Below is a small trained network, with its code and all its weights. Each question gives an input and a target symbol and asks what happens when units are switched off, that is, made to give their printed mean instead of their output.

import numpy as np


def w(rows, s, z=0):
    codes = np.array(rows[::2]) - 128.0
    scale = np.full(codes.shape[1], s)
    scale[-1] = z or s
    return codes * scale


def f(y):
    return y / 2 * (1 + np.tanh(0.7978845608 * (y + 0.044715 * y**3)))


def softmax(a):
    e = np.exp(a - a.max(-1, keepdims=True))
    return e / e.sum(-1, keepdims=True)


def log_softmax(a):
    a = a - a.max(-1, keepdims=True)
    return a - np.log(np.exp(a).sum(-1, keepdims=True))


def net(x, mask):
    ids = ['ΓΛεμξτ'.index(c) for c in x.split()]
    T = len(ids)
    res = E[ids] + P[:T]
    r = res
    for j in range(3):
        rows = slice(3 * j, 3 * j + 3)
        q, k, v = (r @ M[0][rows].T for M in (Q, K, V))
        z = softmax(np.where(np.tri(T) > 0, q @ k.T / 3**0.5, -1e9)) @ v
        o = O[0][rows]
        res = res + np.where(mask[j], z, o[:, -1]) @ o[:, :-1]
    y = f(res @ A[0][:, :-1].T + A[0][:, -1])
    res = res + np.where(mask[3:7], y, B[0][:, -1]) @ B[0][:, :-1]
    return log_softmax(res[-1] @ U[:, :-1].T + U[:, -1])


Q, K, V, O, A, B = {}, {}, {}, {}, {}, {}
E = w([
[80,205,103,75,93,25],'Γ',
[30,73,56,140,63,78],'Λ',
[36,110,196,40,126,121],'ε',
[65,112,98,152,244,115],'μ',
[93,67,160,191,89,33],'ξ',
[131,246,199,200,96,222],'τ',
],0.013)
P = w([
[36,137,62,32,83,67],'0',
[41,97,123,51,86,30],'1',
[44,68,150,78,134,20],'2',
[43,71,163,119,155,53],'3',
[55,75,160,156,180,69],'4',
[56,91,178,177,186,105],'5',
[70,95,184,195,195,134],'6',
[95,104,198,217,203,149],'7',
[141,118,217,244,215,174],'8',
[136,129,200,253,221,199],'9',
[121,152,174,239,237,205],'10',
],0.0047)
Q[0] = w([
[89,119,137,127,138,114],'H1',
[154,144,99,123,59,144],'H1',
[95,161,129,173,196,103],'H1',
[191,115,105,113,86,140],'H2',
[128,105,125,149,143,81],'H2',
[9,143,189,158,100,65],'H2',
[78,74,109,119,128,127],'H3',
[176,180,135,96,86,173],'H3',
[118,88,136,175,170,138],'H3',
],0.014)
K[0] = w([
[147,123,131,181,161,141],'H1',
[80,117,102,81,130,106],'H1',
[146,133,184,187,118,159],'H1',
[119,152,59,83,110,109],'H2',
[184,115,147,162,107,104],'H2',
[162,125,209,192,119,220],'H2',
[141,117,101,245,169,167],'H3',
[79,119,97,21,147,110],'H3',
[180,187,167,165,92,208],'H3',
],0.013)
V[0] = w([
[35,172,93,219,214,215],'H1',
[180,153,178,95,39,255],'H1',
[218,79,168,227,149,134],'H1',
[96,66,64,120,54,108],'H2',
[93,86,174,7,219,211],'H2',
[173,240,109,73,125,103],'H2',
[168,206,168,133,60,118],'H3',
[170,135,213,165,53,154],'H3',
[28,73,71,148,64,128],'H3',
],0.0072)
O[0] = w([
[227,185,143,141,139,87,254],'H1',
[61,139,150,254,132,88,80],'H1',
[125,61,199,145,107,86,70],'H1',
[107,142,179,163,186,220,51],'H2',
[75,155,49,203,179,33,81],'H2',
[186,73,60,148,91,147,119],'H2',
[68,96,90,114,127,166,147],'H3',
[69,72,157,66,119,203,116],'H3',
[149,217,184,151,174,145,223],'H3',
],0.0076,0.0051)
A[0] = w([
[124,4,133,86,139,97,2],'N1',
[109,130,112,1,5,68,238],'N2',
[165,108,148,125,116,136,44],'N3',
[119,109,162,159,152,127,189],'N4',
],0.0075,0.0021)
B[0] = w([
[121,173,111,202,1,161,174],'N1',
[168,32,134,151,155,136,255],'N2',
[84,117,128,131,152,113,115],'N3',
[53,98,119,115,105,60,149],'N4',
],0.0093,0.0065)
U = w([
[198,123,37,124,98,200,116],'Γ',
[139,232,110,136,50,216,253],'Λ',
[2,175,88,127,130,79,5],'ε',
[203,101,103,142,184,51,83],'μ',
[138,79,232,88,142,141,212],'ξ',
[128,153,161,208,53,94,22],'τ',
],0.0075,0.0013)

Each question gives the input, a string of symbols that net reads in full, and the target symbol t.
The units are the heads (3 rows each of Q, K, V and O) and the neurons (one row each of A and B). Each row of codes is followed by its name. A weight is (code - 128) times the scale printed after its matrix; where a second scale follows, it is the last column's (O, A, B and U).
mask holds one flag per unit, heads first, then neurons. A switched-off unit (its flag False) gives its mean, the last column of its rows in O or B, instead of its output. The means were averaged over made-up inputs and are rounded, as every weight is.
A unit's drop is (log p(t) with every unit on - log p(t) with that unit switched off) / (log p(t) with every unit on - log p(t) with every unit switched off).
The circuit of an input: a set's keep is (log p(t) with only the set's units on - log p(t) with every unit switched off) / (log p(t) with every unit on - log p(t) with every unit switched off). Starting from all 7 units, units are removed one at a time, each time the one whose removal leaves the highest keep (on an exact tie, the one counted first), for as long as the keep stays at least 0.8.
units of the circuit, in order: the units of the circuit, biggest drop first
unit that matters most: the unit with the biggest drop
heads that matter: for each layer, one digit per head in row order, 1 if its drop is at least 0.15 and else 0, layers parted by /
drop of u: that unit's drop, to one decimal
input Γ ε Γ Γ μ ε, target μ: units of the circuit, in order => H1, H3, H2
input ξ μ μ μ μ ε Γ Λ μ Γ Γ, target μ: unit that matters most => H1
input ξ Γ Γ, target ξ: units of the circuit, in order => H2, N2
input Γ Γ Γ Γ, target Γ: units of the circuit, in order => H1, H2
input ξ ε Λ, target ξ: units of the circuit, in order => H1, H2, N2
input ε Γ ε, target ε: heads that matter => 010
input Γ Λ Γ, target Λ: units of the circuit, in order => H2, H1
input Λ ε τ μ Γ Γ, target μ: heads that matter => 010
input ε τ ξ ξ Λ, target Γ: heads that matter => 011
input μ τ ξ ε Λ ε Γ Λ τ ε μ, target τ: heads that matter => 111
input Λ ε Λ Λ ξ Γ, target ξ: heads that matter => 110
input ξ Λ ε τ Λ τ ε ε τ τ, target τ: heads that matter => 100
input Γ Λ ξ ε Λ, target ξ: drop of N1 => 0.3
input ξ μ μ τ Γ Λ Λ, target Γ: unit that matters most => H3
input ε ξ ξ τ τ ξ τ Λ Γ τ ε, target τ: drop of H2 => 0.3
input μ Γ Γ μ Λ, target μ: drop of H2 => 0.0
input Γ Γ Λ, target Λ: drop of H3 => 0.5
